Below is a small trained network, with its code and all its weights. Each question gives an input and a class and asks what happens when units are switched off, that is, made to give their printed mean instead of their output.

import numpy as np


def w(rows, s, z=0):
    codes = np.array(rows[::2]) - 128.0
    scale = np.full(codes.shape[1], s)
    scale[-1] = z or s
    return codes * scale


def f(y):
    return y / 2 * (1 + np.tanh(0.7978845608 * (y + 0.044715 * y**3)))


def log_softmax(a):
    a = a - a.max(-1, keepdims=True)
    return a - np.log(np.exp(a).sum(-1, keepdims=True))


def net(x, mask):
    res = np.array(x, float).reshape(1, 8) / 4 @ E
    y = f(res @ A[0][:, :-1].T + A[0][:, -1])
    res = res + np.where(mask, y, B[0][:, -1]) @ B[0][:, :-1]
    return log_softmax(res[-1] @ U[:, :-1].T + U[:, -1])


A, B = {}, {}
E = w([
[199,188,128,174,36,108],'x0',
[159,184,155,180,200,135],'x1',
[164,119,254,59,120,134],'x2',
[59,173,162,148,97,201],'x3',
[129,128,127,128,127,130],'x4',
[205,80,105,128,136,231],'x5',
[105,45,185,242,114,105],'x6',
[127,127,127,128,129,128],'x7',
],0.0073)
A[0] = w([
[112,130,74,162,135,133,21],'n1',
[165,114,118,127,149,125,175],'n2',
[165,194,161,167,203,133,86],'n3',
[107,186,165,142,168,86,135],'n4',
[158,106,120,134,126,183,80],'n5',
[100,121,57,152,149,134,77],'n6',
[136,90,158,190,133,100,35],'n7',
[195,104,109,105,179,37,105],'n8',
[143,170,97,82,133,137,41],'n9',
[88,155,169,119,124,31,90],'n10',
[123,73,144,173,132,113,59],'n11',
[141,85,104,117,132,197,250],'n12',
[75,158,165,132,104,194,98],'n13',
[100,128,63,157,126,125,81],'n14',
[77,101,118,101,184,152,162],'n15',
[122,89,154,181,122,125,14],'n16',
[122,173,124,143,76,165,68],'n17',
[113,142,68,157,130,138,83],'n18',
[112,65,114,120,76,115,89],'n19',
[125,143,69,167,116,132,45],'n20',
[142,171,99,81,135,133,44],'n21',
[170,93,117,134,133,201,38],'n22',
[126,172,106,37,129,130,93],'n23',
[169,98,107,131,134,178,163],'n24',
[149,182,109,95,153,135,253],'n25',
[125,69,161,181,137,110,56],'n26',
[98,123,80,153,133,130,51],'n27',
[147,171,99,89,134,137,49],'n28',
[168,169,139,151,79,122,73],'n29',
[143,109,135,137,123,205,110],'n30',
[166,156,121,145,55,115,51],'n31',
[72,97,132,103,196,148,26],'n32',
[132,170,90,66,152,146,18],'n33',
[72,159,141,129,117,68,27],'n34',
[158,170,150,162,183,129,41],'n35',
[57,164,145,137,112,182,145],'n36',
[189,89,112,113,157,93,107],'n37',
[188,130,132,148,160,174,116],'n38',
[181,174,122,167,69,103,49],'n39',
[125,89,153,177,119,121,33],'n40',
[152,168,121,151,73,128,112],'n41',
[96,182,150,153,140,193,179],'n42',
[157,113,219,86,119,120,85],'n43',
[143,115,223,70,130,137,60],'n44',
[109,132,68,159,131,132,72],'n45',
[73,100,121,111,192,151,37],'n46',
[89,78,102,53,6,138,148],'n47',
[178,90,112,146,108,198,84],'n48',
],0.011,0.0058)
B[0] = w([
[161,191,111,86,126,185,135],'n1',
[115,122,123,150,98,94,168],'n2',
[71,61,22,161,200,182,177],'n3',
[109,139,94,137,156,91,184],'n4',
[88,156,111,84,127,86,146],'n5',
[185,181,142,113,134,159,164],'n6',
[61,138,169,121,87,184,153],'n7',
[155,62,58,124,1,128,200],'n8',
[58,133,201,122,87,196,146],'n9',
[106,195,131,113,128,84,200],'n10',
[99,140,160,117,85,174,152],'n11',
[115,151,156,166,146,71,242],'n12',
[162,93,56,120,36,117,177],'n13',
[194,210,123,120,142,156,164],'n14',
[191,58,190,110,127,92,197],'n15',
[78,147,166,103,75,187,136],'n16',
[139,61,136,86,95,110,154],'n17',
[192,172,134,112,117,158,158],'n18',
[79,142,110,176,180,175,160],'n19',
[186,171,134,86,135,166,150],'n20',
[65,124,172,130,83,179,147],'n21',
[71,177,121,56,140,85,155],'n22',
[76,137,179,181,96,158,195],'n23',
[98,165,143,122,124,80,189],'n24',
[93,111,177,212,110,115,242],'n25',
[82,149,191,136,71,174,164],'n26',
[154,177,120,95,152,152,138],'n27',
[88,128,172,121,100,159,145],'n28',
[161,73,166,70,187,139,159],'n29',
[97,159,88,105,102,66,164],'n30',
[140,31,183,40,216,138,162],'n31',
[194,39,190,23,163,112,158],'n32',
[67,128,205,133,91,201,155],'n33',
[76,219,102,49,149,77,157],'n34',
[86,74,49,95,176,186,139],'n35',
[155,105,96,116,45,78,201],'n36',
[123,125,76,122,49,116,171],'n37',
[71,140,89,125,161,80,171],'n38',
[132,21,214,46,197,125,175],'n39',
[61,148,180,103,70,208,139],'n40',
[150,69,179,90,149,102,173],'n41',
[147,70,76,177,91,101,208],'n42',
[208,217,55,137,155,189,197],'n43',
[208,234,80,128,142,174,195],'n44',
[175,199,134,107,120,158,154],'n45',
[164,63,160,50,148,123,155],'n46',
[103,91,46,210,237,135,253],'n47',
[84,188,135,89,149,75,177],'n48',
],0.0077,0.0066)
U = w([
[32,128,244,146,63,246,84],'0',
[190,18,215,25,195,118,92],'1',
[255,235,107,113,150,216,90],'2',
[139,110,156,203,130,84,250],'3',
[143,121,163,210,133,80,240],'4',
[39,190,122,93,145,12,70],'5',
[157,46,56,130,5,103,77],'6',
[63,64,59,209,250,187,92],'7',
],0.0087,0.014)

Each question gives the input, the list of numbers given to net, and the class t.
The units are the neurons (one row each of A and B). Each row of codes is followed by its name. A weight is (code - 128) times the scale printed after its matrix; where a second scale follows, it is the last column's (A, B and U).
mask holds one flag per neuron, in row order. A switched-off neuron (its flag False) gives its mean, the last column of its row in B, instead of its output. The means were averaged over made-up inputs and are rounded, as every weight is.
A unit's drop is (log p(t) with every unit on - log p(t) with that unit switched off) / (log p(t) with every unit on - log p(t) with every unit switched off).
The circuit of an input: a set's keep is (log p(t) with only the set's units on - log p(t) with every unit switched off) / (log p(t) with every unit on - log p(t) with every unit switched off). Starting from the 12 units with the biggest drops (on a tie, the unit counted first), units are removed one at a time, each time the one whose removal leaves the highest keep (on an exact tie, the one counted first), for as long as the keep stays at least 0.8.
units of the circuit, in order: the units of the circuit, biggest drop first
most important unit: the unit with the biggest drop
k most important neurons: the k neurons with the biggest drops, biggest first
drop when u is switched off: that unit's drop, to one decimal
input [7,-5,4,-6,-7,4,-2,7], class 1: units of the circuit, in order : n31
input [-7,-3,-6,7,-5,-5,-8,-8], class 0: units of the circuit, in order : n33, n23
input [-5,-8,1,-2,5,0,5,4], class 7: 2 most important neurons : n47, n19
input [-3,1,8,-4,-1,-4,7,4], class 2: units of the circuit, in order : n43, n44
input [6,4,-5,7,2,8,-3,4], class 5: units of the circuit, in order : n48, n22, n38
input [3,-4,8,-1,-5,3,2,3], class 2: 2 most important neurons : n43, n44
input [-7,-4,-2,-8,0,1,-2,6], class 6: 3 most important neurons : n8, n37, n39
input [1,-7,-3,2,3,-6,1,4], class 7: 2 most important neurons : n47, n19
input [1,0,-1,-5,5,-6,3,2], class 5: units of the circuit, in order : n10, n34
input [-2,5,-6,-3,0,-8,1,4], class 5: 3 most important neurons : n34, n10, n4
input [-2,7,8,-7,4,6,1,-1], class 2: 2 most important neurons : n43, n44
input [-6,-6,-7,-2,-7,-6,0,3], class 2: 2 most important neurons : n14, n6
input [4,7,8,3,5,-4,-4,-8], class 2: 2 most important neurons : n44, n43
input [5,-4,1,-8,-2,8,0,6], class 5: most important unit : n48
input [-6,3,-3,3,7,4,-5,7], class 3: 2 most important neurons : n25, n12
input [3,0,-3,7,2,-5,6,-1], class 6: 3 most important neurons : n36, n13, n42
input [8,-6,-5,7,0,2,1,-2], class 1: 2 most important neurons : n31, n39
input [4,0,3,-8,7,2,2,-5], class 6: 2 most important neurons : n8, n37
input [4,-4,-3,5,-2,-7,1,4], class 5: 2 most important neurons : n34, n10
input [-3,-8,-5,3,6,2,-6,-4], class 7: units of the circuit, in order : n47
input [3,1,7,-5,0,0,-3,-4], class 2: drop when n44 is switched off : 0.3
input [2,4,1,-7,3,-7,-8,0], class 0: drop when n13 is switched off : 0.0
input [8,-3,3,-3,0,-3,-5,4], class 1: drop when n31 is switched off : 0.1
input [5,-3,7,-4,-4,-8,5,0], class 5: drop when n34 is switched off : 0.5
